[[ 66.3  68.1  18.9  18.0 -53.9  12.8 -23.6]
 [ -1.2  36.7 -31.3 -53.5 -47.0 -63.5 -54.4]
 [ 69.6 -29.2 -33.9   1.9  55.4 -27.4   2.6]
 [ 40.8   4.1 -51.8  49.4  13.3  22.8  68.3]
 [ -7.8 -43.3 -14.0  -5.8 -22.7  -8.7  36.2]
 [ -6.2  38.2 -31.1 -55.7  54.5  -4.0   5.4]
 [ -2.7   4.3 -46.5 -49.5 -32.7   2.1 -35.2]
 [ 54.7 -48.3  23.5   6.2 -27.4  65.1  -2.8]
 [-12.9 -20.3 -39.4  26.2  -1.5  28.3 -56.9]] out -20.3

[[ 39.3   3.5  38.9  48.3 -40.2  -1.4  11.7 -23.7  14.5  20.3  20.7]
 [-10.7 -14.4  25.1  52.3 -22.5   5.2  20.7 -44.4  22.3  31.3  26.4]
 [ 63.4   9.0  77.9  51.4 -26.7 -18.7 -23.3  -4.1  -1.2  17.3  20.3]
 [ -7.0  -7.6  -3.1  -5.9   1.0   4.9  13.2   2.0   1.4 -20.2  -7.4]
 [ 68.6  37.3  57.9  26.7   0.7 -21.7 -14.6  -3.2   8.5  13.1  24.5]
 [ 10.1 -10.7   0.7  13.7  -5.0   2.8  10.8 -27.7  -6.6 -11.7 -14.8]
 [ 31.0  12.7  30.4  38.3 -22.7  -3.3  15.6 -25.8  19.5  21.9  23.8]
 [-28.7   8.9  -5.4 -51.5  24.6   3.4  -1.9  60.4  27.9 -20.9   2.0]
 [-31.6 -32.1  35.9  63.2 -18.3   5.4  13.8 -50.5  19.3  37.5  27.0]] out -32.1

[[ 70.2  -0.6  57.6  46.5   3.7   0.3  76.6  33.8  -0.6   7.6   6.2]
 [  1.2  11.5  19.3  -1.6  75.7  15.9   0.0   6.4  50.8  66.0   0.0]
 [  8.3  55.6   2.6  20.0   3.5  -0.4  -0.1 -11.6   2.0  -6.1  43.7]
 [ -1.4   0.3  43.6  16.4  35.3  14.0   0.0  22.1  26.0  -5.6   0.0]
 [ 11.7   5.1  28.6   2.2  77.4  19.2   0.1  -1.1  50.0  50.4   0.0]
 [  9.5   0.7  20.8  53.4   1.0   0.1   5.7   9.5   0.0  -4.4  50.1]] out 0.7

[[  0.1  -8.2 -11.8  -0.4  65.3   0.3]
 [  0.9   7.2 -14.9  -1.2  -2.7  -0.1]
 [  1.3  -1.8  12.7  -0.3 -49.8   2.6]
 [  0.2   0.5   1.5  -2.6  -4.1   2.6]
 [  0.0   1.5 -11.8  -2.5  29.1   1.1]
 [  2.4  -5.6  -3.6   4.3  -9.6  -1.6]
 [  0.4   5.2  -6.3  -2.5  -4.5   1.7]] out 5.2

[[ 16.3 -24.7   5.6  27.2  22.8 -21.8   1.1]
 [ 63.5  12.6 -26.9  13.2  13.3 -36.6 -28.1]
 [ -6.9  -3.0  -5.4  10.3  21.4 -15.6   2.4]
 [ 63.7  12.2 -26.4  12.9  12.8 -36.5 -27.9]
 [ 44.2  -3.0 -14.6  19.9  17.9 -30.0 -17.9]
 [  5.7  14.5 -18.4   0.8  17.3 -20.7  -8.4]
 [  7.4 -11.1  -1.5  17.6  21.2 -20.1   0.6]
 [-15.2  17.1 -16.9  -4.1  18.0 -14.4  -2.9]
 [  5.0 -32.6  13.1  31.1  26.2 -15.9   7.8]] out -32.6
---
[-24.2 -15.2  79.4 -32.9] -> 79.4

[[ 77.8  36.3  16.0   7.6  -1.9  22.5]
 [-23.3 -35.8 -79.3 -73.8  63.4  35.1]] -> -1.9

[  5.5 -61.7 -57.9 -11.7 -30.0 -42.2 -71.6] -> -42.2

[-75.2 -68.6 -28.1 -85.5] -> -28.1

[[-27.8  -1.6  12.4  26.3 -45.8 -26.9]
 [-23.7   4.4   8.2  54.4 -46.1 -25.5]
 [ -9.3 -35.2  37.6 -68.9  24.1  -6.5]] -> -45.8

[ 25.0  64.8  13.6 -28.9 -18.9 -39.3] -> -18.9

[-10.5 -35.4  17.8  78.8   4.9] -> 78.8

[-12.9 -24.5  65.1  -1.5  -2.6 -28.5  12.7] -> -28.5

[ 20.9  56.3 -44.4  37.1  62.3  41.5  58.8] -> 41.5
---
759,668,595,58 -> 58
23,-10,-35,38,-20 -> -20
3934,8132,8801,3080,5850,5221 -> 5221
6108,4079,1739,8880 -> 8880
6,2,5,9 -> 9
5,6,9,3,2,2,1 -> 1
238,49,121,182,196,174 -> 174
---
array([[ 0.107, -0.138,  0.120,  0.068,  0.079,  0.141],
       [ 0.102,  0.061,  0.083, -0.089,  0.162,  0.115],
       [ 0.135,  0.032,  0.121, -0.020,  0.116,  0.094]]) → 0.032

array([ 0.93, -0.53, -1.39, -0.72]) → -0.53

array([[-111.262,  -18.501,  -80.287,  -31.438],
       [  71.188,  -22.897,   40.110,  105.924]]) → -22.897

array([  6.776, -11.708,  13.612, -14.896]) → -11.708

array([-0.119,  0.082,  0.099,  0.142]) → 0.082

array([-13.51,  13.02,  -4.89,  17.39]) → 13.02

array([ 15.7,  -8.7, -17.3,  -5.5,   2.0,  -3.2]) → -8.7

array([[ 10.357,  12.486,   2.518,  -0.042,   5.765],
       [  6.510, -15.654,  -9.006,  -7.448,  19.631]]) → -15.654
---
[[ 47.8 -48.5 -11.7 -33.0 -34.2   7.4]
 [-74.5  39.7  -7.9 -23.3   1.6  55.5]
 [ -3.5 -32.7   1.0 -19.4  -7.9   9.3]]
-19.4

[[-54.0   1.5 -46.4   5.1 -14.7 -54.2 -68.3]
 [ -9.9  -6.3 -16.1   7.9  10.1   0.1  18.4]]
10.1

[ -1.9 -16.5   8.0 -78.5  -7.7]
8.0

[ 36.4  39.0 -52.0  47.9 -10.9  19.2  62.8]
-10.9

[ 53.7 -61.5  68.2 -40.0]
-61.5

[81.2  5.2 76.9 -6.8]
5.2

[[ 24.7  -7.5 -70.7   3.8  -4.7 -10.9  67.2]
 [-17.7  -4.5 -60.9  -7.7  -7.5  -2.8 -72.4]
 [  9.2  -9.0  -2.6  21.5  -5.7  -3.7 -83.6]]
-5.7

[[-40.3  19.9  51.0  63.2  36.0]
 [-22.7  -5.5   7.1  31.5  20.2]
 [-27.5 -43.4  -5.9  -0.5  -9.1]]
-5.9

[  6.8 -78.2  10.0  -2.6  50.1   4.1]
-2.6

[[-55.5  -5.2 -60.1  11.9]
 [-62.4 -27.4 -56.7  -8.3]
 [-10.8  17.9 -13.8  37.6]]
17.9
